K_522: [123 172 124 164  66 124 166 142 133 184 167 110 116 125 130]
K_587: [119 174 118 140  63 122 165 144 137 185 167 113 120 124 128]
K_435: [127 168 130 167  69 125 167 141 128 183 167 108 113 127 132]
K_310: [138 159 146 172  82 130 167 136 117 174 164 100 105 132 138]
K_648: [131 166 135 169  73 127 168 140 125 179 166 104 110 128 134]
K_718: [135 162 141 171  77 129 168 138 120 177 165 102 107 130 136]
K_833: [111 178 106 155  60 118 161 146 145 187 165 121 126 121 123]
loc: [134]	K_648, 14
loc: [66]	K_522, 4
loc: [169]	K_648, 3
loc: [104]	K_648, 11

K_547: [114 107 107 165 122 124 139 147  97 151 107 154 169 140 123 110 146 141
 132 149 176 117 153 152 145 113 144 106 143 134]
K_977: [114 107 107 165 122 124 139 147  97 151 107 154 169 140 123 110 146 141
 132 149 176 117 153 152 145 113 144 106 109  95]
K_141: [117 114 109 137 131 142 137 137 120 134 119 140 111 112 111 123 139 144
 131 147 133 138 108 136 128 117 156 101 117 118]
K_561: [125 124 104 110 145 134 129 139 139 131 150 134 116 127 123 159 140 147
 127 137 120 140 120 133 103 151 145  66 150 154]
K_709: [106 122 112 111 127  99 113 116 128 123 138 128 122 161 118 146 112 124
 111 123 126 114 146 117 101 142 142 114 138 134]
K_612: [150 141  96 139 111 139 126 104 144 109 135 124 144 156 137 136 105 117
 132 136 106 152 151 117 145 130 125 128 125 139]
K_157: [128 145 155 124 140 116 124 135 128 137 143 120 129 143 141 139 138 121
 126 116 142 115 138 131 129 145 100 162 140 140]
K_434: [149 143 163 127 141 120 129 136 135 135 134 117 149 125 160 115 139 121
 134 111 138 115 138 130 136 136  71 153 142 128]
K_266: [141 140 108 118 124 115 115 107 148 112 143 121 142 155 144 146 105 112
 119 119 112 127 155 109 119 146 116 121 144 146]
asked: [114 107 107 165 122 124 139 147  97 151 107 154 169 140 123 110 146 141
 132 149 176 117 153 152 145 113 144 106 109  95]	K_977
asked: [141 140 108 118 124 115 115 107 148 112 143 121 142 155 144 146 105 112
 119 119 112 127 155 109 119 146 116 121 144 146]	K_266
asked: [149 143 163 127 141 120 129 136 135 135 134 117 149 125 160 115 139 121
 134 111 138 115 138 130 136 136  71 153 142 128]	K_434
asked: [117 114 109 137 131 142 137 137 120 134 119 140 111 112 111 123 139 144
 131 147 133 138 108 136 128 117 156 101 117 118]	K_141

K_48: [176 141 109 170 157 136 123 150 209 134 141  77 105  95 149 142 127 134
  93 129 138]
K_75: [124 142 148 167 154 144 149 153  82 113 122  99 147 122 149 134 126 107
 137 140 130]
K_77: [106 124 125 127 124 128 155 126  73 114 117 133 160 148 125 127 161 107
 162 134 127]
loc: [113]	K_75, 9
loc: [123]	K_48, 6
loc: [209]	K_48, 8

K_888: [ 90 109 113 113 133 113 120 141 119 152 116  95 107 133 121 167 113  97
 130 124 118 114 159]
K_346: [120 125 135 139 133 131  98 143 165 170 151  95 142 143 140 146 105 118
 165 138 148  92 150]
K_126: [136 134 129 132 112 137 129 132 104  95 103 134 129 130 126 128 155 134
  97 129 117 135 138]
K_765: [108 178 154 104 115 116 133 132 143 130 124 140  97 112 143 120 114 174
 128 112 167 134 134]
K_173: [123 156 138 126 105 143 147 111  67  69  94 158 123 114 126 105 185 157
  62 134 151 156 124]
K_465: [149  97 112 161 118 154 133 133  98 102 114 141 167 150 119 150 168 101
 100 155 117 138 150]
K_424: [142 136 130 145 106 152 129 128  75  72  97 139 145 137 127 128 182 137
  71 143 130 138 151]
K_381: [120 121 131 142 128 144 109 116 115 130 130 106 145 126 127 114 154 117
 122 144 143 107 115]
K_985: [112 146 140 119 121 128 108 129 120 126 118 102 114 122 133 116 135 138
 120 123 138 107 133]
K_247: [112 145 134 126 116 132 146 124 102 110 115 152 124 123 131 127 149 144
  99 135 161 149 142]
K_724: [102 143 136  99 125 115 140 104 128 130 117 136  93  88 119  87 133 142
 127 110 131 139  68]
loc: [72]	K_424, 9
loc: [168]	K_465, 16

K_172: [111 159  98 128 105 101  49]
K_30: [199 159 199  99 102 184 108]
K_293: [111 120  98 128 105 146 110]
loc: [146]	K_293, 5
loc: [110]	K_293, 6
loc: [102]	K_30, 4
asked: [111 120  98 128 105 146 110]	K_293

K_164: [145  53  85  84 164 150 115  71 131 104 124 128 123 119 123  95 116 146
 108 106  67 114]
K_78: [136 110 102 165 165 154 116 200 136 115 104 128 123 119 123  95 116 146
 108 106  67 114]
K_611: [136 110 120 165 165 154 116 200 136 115 104 155 136 133 118 122 128  94
  84 135 132 152]
K_127: [126 173 168 180 123 130 140 198 145 134 125 157 141 139 136 142 132  72
 141 154 174 148]
K_430: [114 144 184 123 126 157 136  99 159 135 147 188 144 121 115 149 119 128
 166 103 139 127]
K_904: [141 145 135 110 180 169 123  98 159 151 135 182 123 142 126 141 105 177
 158 118 110 116]
loc: [53]	K_164, 1
loc: [169]	K_904, 5
asked: [141 145 135 110 180 169 123  98 159 151 135 182 123 142 126 141 105 177
 158 118 110 116]	K_904
loc: [130]	K_127, 5
loc: [121]	K_430, 13
loc: [120]	K_611, 2
loc: [94]	K_611, 17

K_221: [ 97 115 176  49 115 102  96]
K_695: [150  97 103  84 191  49 142]
K_675: [ 99  72 134 105 100  72 204]
K_636: [ 99 105 156 101 129 166 122]
K_4: [ 76 163 157 121 170 109 207]
K_79: [104  85 167 201  76 115  60]
K_527: [171 109  88  98 158 141  89]
loc: [171]	K_527, 0
loc: [103]	K_695, 2
loc: [207]	K_4, 6
loc: [142]	K_695, 6
loc: [141]	K_527, 5
loc: [156]	K_636, 2

K_213: [116 149 126 131]
K_23: [ 93 175  61  92]
K_379: [ 97 185  60  84]
K_776: [101 175  61  92]
loc: [97]	K_379, 0
loc: [116]	K_213, 0
loc: [126]	K_213, 2

K_633: [101  70 120 130 115 115 125 132 127 116 167 150 137 118 131 135 133 138
 116 207 132 129 136 117 138 110 133  90 115 148 137 112]
K_111: [144 106 208 188 158 175 183 102 122 119 123 154 143 173 119 121 108 135
 143 117 107  79 110 163 117 112 136 105 156 180  91 119]
K_914: [101  70 120 130 115 115 125 132 127 116 167 150 137 118 131 135 133 138
 116 103 132 129 136 117 138 110 133  90 115 148 137 112]
loc: [208]	K_111, 2
loc: [123]	K_111, 10
loc: [154]	K_111, 11

K_921: [206 125 144 195 123 137]
K_681: [ 97 177 125 104 105 118]
K_735: [ 98 117 152 129 162 128]
K_297: [173 156 122 111 126  90]
K_696: [206 125 144 195 123 176]
loc: [129]	K_735, 3
loc: [105]	K_681, 4

K_670: [124 140  86 106 142 155 147 159  64 111 154 160  99 200 159 155 145 138
 104 116 160  95]
K_40: [126 134 105  95 151 130 144 179  76 115 113 125 137 197 153 101 168 122
 187 124 146 116]
K_129: [162 121 105 158 130 140 123 107  85 141 152 131  58 137 115 197 115 144
  80 180 133 119]
K_104: [134 142 181 136 100 103 114 108 201 161 110 117 189  77 114  84 111 131
 148 110 117 141]
loc: [122]	K_40, 17
loc: [85]	K_129, 8
loc: [162]	K_129, 0
loc: [138]	K_670, 17
loc: [99]	K_670, 12
asked: [126 134 105  95 151 130 144 179  76 115 113 125 137 197 153 101 168 122
 187 124 146 116]	K_40

K_556: [125 150 154 116 121 163 123 137 119 161 121 158  97 148 117 103 154 112
 146 197 128  79 147  97 159 108 101 149 118 153 102]
K_791: [113  83  95 117 122  72 120 100 117 106 120  81  85  94 103  88  80 112
 120  98 121 117  94 109  78  83  88  88 114  94 107]
K_665: [144 164 137 143 166 158 138 143 171 137 134 170 123 163 135 132 177 143
 177 116 142 185 160 128 161 130 133 158 181 159 128]
K_825: [113 199 195 116  99 207 128 194 114 180 122 189 168 191 149 159 191  97
 140 137 108 118 195 153 193 164 164 197  93 193 150]
K_307: [141  89  74 128 157  81 135  70  86 106 132 100  63 103  97  78 104 125
 162 112 138 152  97  98  90  65  65  88 170  92  98]
loc: [194]	K_825, 7
loc: [89]	K_307, 1
loc: [85]	K_791, 12

K_55: [100 140 206 160 120 116 148 103  71 149 139 143 147 144 111 119 146 127
 123 142  97  88 113 148 109 109 160 120 120 128 132  98 168 118 120 100
  93 132 115 115  98 134 123 137 144  98]
K_249: [106 156 129 148 149 133 143 105 113 174 154 101 124 131 142 140 121 131
 125 143 109 121 109 148  94 126 130 105 155 128 171 128 152  65 143 165
 115 104 148 108 130 107 131 132 132 118]
K_440: [100 144 117 135 173 127 127 120 160 141 117 126 101 118 111 153 123 155
 106 127  87 120 113 101  82  90 152 123 142 135 152 167 146 113 105 136
 136 132 148 151 118 107 137 189 120 122]
K_564: [106 156 129 148 149 133 143 105 113 174 154 101 124 131 142 140 121 131
 125 143 109 121 177 148  94 126 130 105 155 128 171 128 152  65 103 165
 105 104 148 108 130 107 131 132 132 118]
K_192: [ 84 136 104 141 178 152 159  97 142 161 134  90  95 126 107 135 139 119
 119 150 114 102 104 151  89 122 175 131 130 139 168 156 144 126 108 139
 125 111 143 130 133 131 127 138 133 109]
K_414: [ 95 149 122 143 124 144 163  97  79 168 136 123 137 119 114 136 146 124
 143 148 143 145 106 142 123 152 140 121 143 152 128 115 172 105 122 150
  79 143 161 125 108 146 128 122  85 109]
loc: [177]	K_564, 22
asked: [100 144 117 135 173 127 127 120 160 141 117 126 101 118 111 153 123 155
 106 127  87 120 113 101  82  90 152 123 142 135 152 167 146 113 105 136
 136 132 148 151 118 107 137 189 120 122]	K_440
loc: [84]	K_192, 0
asked: [106 156 129 148 149 133 143 105 113 174 154 101 124 131 142 140 121 131
 125 143 109 121 177 148  94 126 130 105 155 128 171 128 152  65 103 165
 105 104 148 108 130 107 131 132 132 118]	K_564
loc: [178]	K_192, 4

K_44: [171 119 159 165 114 145 119 123 125  99 145 117 109 147 162 181 111 135
 107  69 102 115]
K_255: [127 140 104 126 144 155  69 111 153 130 146 119 120 141 141 124 134 137
 127 152  80 157]
K_788: [182 120 135 152 113 133  82 144 148 127 167  82 131 181 157 160 121 140
 114  86  99 122]
K_503: [125 136 125 106 149 192  64 104 174 158 154 145 160 102 155 140 135 154
 131 117  66 166]
K_469: [130 133 105 122  67  79 150 142 120 134 123 107 120 131  94 148 201 156
 118 135 171  97]
K_958: [143 142 110 125  97  68 117 168  72 116 142 127 104 138  82 142 177 138
 155 121 179 123]
K_443: [133 146 126  93  80  56 130 167  92 121 125 119 113 164  91 116 181 142
 128 131 148  94]
K_3: [120 133 113  96  72  71 153 158  70 117 126 115 105 144  98 147 182 137
 120 143 162 122]
K_323: [123 132 124 106 138 187  69 109 140 162 157 142 133 135 168 148 121 155
 115 154  80 160]
K_128: [175  95 139 135 110 141  94 152 144 129 153 102 142 146 168 169 110 137
 109  96 109 114]
loc: [192]	K_503, 5
loc: [128]	K_443, 18

K_619: [153 125 103 117  88 134]
K_471: [156 132  77  82 113 159]
K_195: [125 103 136 124  77 118]
K_729: [125 103 136 124 102  70]
K_348: [153 125 103 129  88 135]
loc: [134]	K_619, 5
loc: [102]	K_729, 4
loc: [132]	K_471, 1
loc: [135]	K_348, 5

K_720: [ 76 117 149 132 122 143 139 154 137 146  71 149 135 137 146 115 129 151
 132 119 121 129 135 116 138 128 117 105 158 128 133 137 127 146 127  87
 111 140  85 105 169 130 107 157 161 137 132 105 147  89 144 175 173 129
 129]
K_590: [ 77 116 149 137 120 141 134 156 136 146  71 147 138 136 148 117 129 152
 131 116 120 134 135 113 142 129 120 104 158 125 135 141 129 143 125  90
 110 141  87 103 171 132 105 157 162 137 133 107 150  88 144 175 174 126
 128]
K_51: [ 78 122 145 123 125 146 143 152 142 141  70 152 135 139 146 116 127 118
 134 124 151 122 135 122 130 134 110 107 155 136 130 130 122 149 132  84
 111 141  83 105 162 126 111 156 160 142 129 106 144  86 144 168 175 134
 128]
K_74: [ 75 118 152 129 128 141 146 150 134 146  71 148 133 133 143 112 132 151
 130 125 120 123 132 123 139 126 117 105 161 131 161 132 130 149 127  87
 110 130  84 107 165 128 108 156 156 134 128  99 146  90 146 176 171 132
 136]
K_727: [ 78 122 145 123 125 146 143 152 142 141  70 152 135 139 146 116 127 145
 134 124 124 122 135 122 130 134 110 107 155 136 130 130 122 149 132  84
 111 141  83 105 162 126 111 155 155 139 125 102 142  89 145 169 170 136
 133]
K_746: [ 79 115 147 140 115 142 130 158 137 145  72 146 140 137 150 118 128 153
 130 111 120 141 137 108 144 131 122 104 156 121 137 145 129 140 125  92
 110 147  89 102 173 136 105 157 165 137 136 110 151  89 143 174 173 124
 123]
K_870: [ 78 124 146 116 133 146 151 144 139 141  72 151 130 137 141 113 130 142
 133 134 124 129 129 132 126 129 109 109 158 141 125 121 124 154 134  84
 112 130  82 110 155 121 115 155 152 138 121  99 139  91 144 167 168 138
 135]
asked: [ 76 117 149 132 122 143 139 154 137 146  71 149 135 137 146 115 129 151
 132 119 121 129 135 116 138 128 117 105 158 128 133 137 127 146 127  87
 111 140  85 105 169 130 107 157 161 137 132 105 147  89 144 175 173 129
 129]	K_720
loc: [75]	K_74, 0
asked: [ 78 124 146 116 133 146 151 144 139 141  72 151 130 137 141 113 130 142
 133 134 124 129 129 132 126 129 109 109 158 141 125 121 124 154 134  84
 112 130  82 110 155 121 115 155 152 138 121  99 139  91 144 167 168 138
 135]	K_870
asked: [ 77 116 149 137 120 141 134 156 136 146  71 147 138 136 148 117 129 152
 131 116 120 134 135 113 142 129 120 104 158 125 135 141 129 143 125  90
 110 141  87 103 171 132 105 157 162 137 133 107 150  88 144 175 174 126
 128]	K_590
asked: [ 75 118 152 129 128 141 146 150 134 146  71 148 133 133 143 112 132 151
 130 125 120 123 132 123 139 126 117 105 161 131 161 132 130 149 127  87
 110 130  84 107 165 128 108 156 156 134 128  99 146  90 146 176 171 132
 136]	K_74

K_115: [120 172  71 137 112 124]
K_974: [125 185 150 109 122 116]
K_548: [123 204 152 124 120 126]
K_988: [130  76  86 127 120 122]
K_494: [171 195 123 132 135 138]
K_692: [131 123 183 124 131 129]
K_738: [128 154 172 159 121 125]
K_463: [141 159  90 142 134 133]
K_537: [134  76  86 127 120 122]
loc: [142]	K_463, 3
loc: [71]	K_115, 2
loc: [126]	K_548, 5
loc: [137]	K_115, 3

K_143: [160 133  64 111 167  99 114 105 135  77 106 132 170  83]
K_222: [160 133  64 111 167  99 107 105 106  77 106 132 170  83]
K_351: [160 133  64 111 156  99 114 105 135  77 106 132 170  83]
loc: [107]	K_222, 6
asked: [160 133  64 111 167  99 114 105 135  77 106 132 170  83]	K_143

K_893: [121 126 145 201 200 198 202 133 137 128 187 196]
K_171: [121 126 145 201 200 198 202 198 195 196 196 202]
K_112: [121 126 145 201 120 198 202 198 195 196 144 198]
loc: [120]	K_112, 4
asked: [121 126 145 201 200 198 202 198 195 196 196 202]	K_171

K_80: [ 48 155 140  72]
K_773: [190  84 138  98]
K_356: [158  83 140 157]
K_515: [180  90 165  71]
K_885: [190  84 138 163]
loc: [157]	K_356, 3
asked: [158  83 140 157]	K_356
loc: [72]	K_80, 3
loc: [158]	K_356, 0

K_954: [154 147 129 134]
K_274: [128 147 153 133]
K_787: [ 70 147 148 194]
loc: [148]	K_787, 2
loc: [70]	K_787, 0
loc: [129]	K_954, 2
loc: [154]	K_954, 0
loc: [194]	K_787, 3
loc: [134]	K_954, 3
loc: [128]	K_274, 0

K_963: [136 162 110 112 112 112 139 142 176 156 120 113 167 141 102 125 108 106
 133  88 146 134 124 158 124  88 129 185 136 132 132 129  88 134 109  91
  58 125 126 133 160 109 152 133 129 177 162 108 148 137]
K_52: [111  91 145 155 142 157  97  86 106  94 136 120  90  79 131  99 148 164
 123 144 131 108 120 124 147 141 142 124  62 121 112 142 115 135 156 136
 183 116 173 125 113 130 104 131 120  86 132 158 126 162]
K_588: [144 158 116 102 119 100 160 172 133 157 121 143 157 181 134 164 113  94
 131 124 117 149 140 120 107 130 110 110 203 134 144 110 160 118 102 135
  93 144  74 130 133 135 147 123 136 157 109  92 123  84]
K_737: [139 166 109 109 111 108 144 149 174 159 120 117 169 150 105 132 107 101
 134  90 145 137 126 130 121  91 127 178 149 132 135 126  97 131 106  94
  55 127 117 133 158 112 153 133 131 179 157 105 146 129]
K_237: [114  88 148 152 144 152 105  97  89  94 137 133  86  94 146 114 150 160
 122 160 118 114 125 107 140 158 134  92  88 122 117 135 145 128 154 154
 199 124 153 123 101 140 101 126 123  77 110 156 115 141]
K_626: [110  96 142 154 139 156  96  85 117  98 135 114  96  76 125  95 146 162
 123 136 136 107 117 131 149 131 145 138  56 122 112 146 103 137 154 127
 170 114 180 126 119 124 107 132 121  94 141 157 130 170]
K_286: [114 110 135 148 132 152  99  87 139 109 132 106 111  78 112  90 137 153
 125 117 146 109 114 147 148 112 147 168  53 123 113 147  81 141 148 109
 139 111 183 129 135 114 117 135 119 116 160 151 140 177]
K_376: [129 111 139 129 139 127 136 140  83 117 131 154 107 146 157 152 139 131
 124 165 102 134 138  93 118 168 116  60 163 127 133 117 186 117 132 168
 178 140  97 125  99 151 115 119 131  97  83 131 105  93]
K_134: [118  92 146 147 145 147 114 109  81  99 135 141  89 110 152 126 148 154
 123 167 111 120 129  99 132 166 128  76 111 124 122 129 163 124 150 163
 200 130 136 123  97 146 104 200 126  78  97 150 109 124]
asked: [118  92 146 147 145 147 114 109  81  99 135 141  89 110 152 126 148 154
 123 167 111 120 129  99 132 166 128  76 111 124 122 129 163 124 150 163
 200 130 136 123  97 146 104 200 126  78  97 150 109 124]	K_134
asked: [136 162 110 112 112 112 139 142 176 156 120 113 167 141 102 125 108 106
 133  88 146 134 124 158 124  88 129 185 136 132 132 129  88 134 109  91
  58 125 126 133 160 109 152 133 129 177 162 108 148 137]	K_963
asked: [111  91 145 155 142 157  97  86 106  94 136 120  90  79 131  99 148 164
 123 144 131 108 120 124 147 141 142 124  62 121 112 142 115 135 156 136
 183 116 173 125 113 130 104 131 120  86 132 158 126 162]	K_52
asked: [129 111 139 129 139 127 136 140  83 117 131 154 107 146 157 152 139 131
 124 165 102 134 138  93 118 168 116  60 163 127 133 117 186 117 132 168
 178 140  97 125  99 151 115 119 131  97  83 131 105  93]	K_376
loc: [199]	K_237, 36

K_227: [181 140 114  84  67  73 102 125 168 187 188 169 133  89  72  66  79 107
 150 180 190 183 143 107  85  66  70  96 140 162 188]
K_246: [131 166 187 194 174 141 106  77  65  68 104 139 176 187 106 160 122  89
  67  65  83 129 164 185 195 178 136 103  74  62  82]
K_133: [130 190 183 149 115  87  65  71  93 133 164 185 189 177 138 102  74  66
  76 107 149 178 189 188 153 121  85  68  68  92 113]
K_913: [189 187 163 128  93  72  65  85 116 155 181 191 190 158 111  82  67  73
  98 137 168 189 188 182 130  95  71  66  77 116 154]
K_347: [131 166 187 194 174 141 106  77  65  68 104 139 176 187 188 160 122  89
  67  65  83 129 164 185 195 178 136 120 158 185 190]
loc: [115]	K_133, 4
asked: [131 166 187 194 174 141 106  77  65  68 104 139 176 187 188 160 122  89
  67  65  83 129 164 185 195 178 136 120 158 185 190]	K_347
asked: [131 166 187 194 174 141 106  77  65  68 104 139 176 187 106 160 122  89
  67  65  83 129 164 185 195 178 136 103  74  62  82]	K_246
loc: [96]	K_227, 27
loc: [114]	K_227, 2

K_820: [ 87 148  51  89  59  82 113]
K_936: [ 83 158 140 194 135 167  65]
K_206: [108 143  77  76  93 114 107]
K_190: [157 107 133 141 144 135 147]
loc: [167]	K_936, 5
loc: [83]	K_936, 0
loc: [113]	K_820, 6
loc: [108]	K_206, 0
loc: [76]	K_206, 3
loc: [77]	K_206, 2
loc: [89]	K_820, 3

K_467: [182  99 183 116  99 187 127 190 141 135 138 178 106]
K_828: [182  99 183 116  99 187 121 190 141 135 138 178 106]
K_405: [100 115  79  98 104  99 147  85 198 124  90  75 118]
asked: [182  99 183 116  99 187 127 190 141 135 138 178 106]	K_467
loc: [104]	K_405, 4

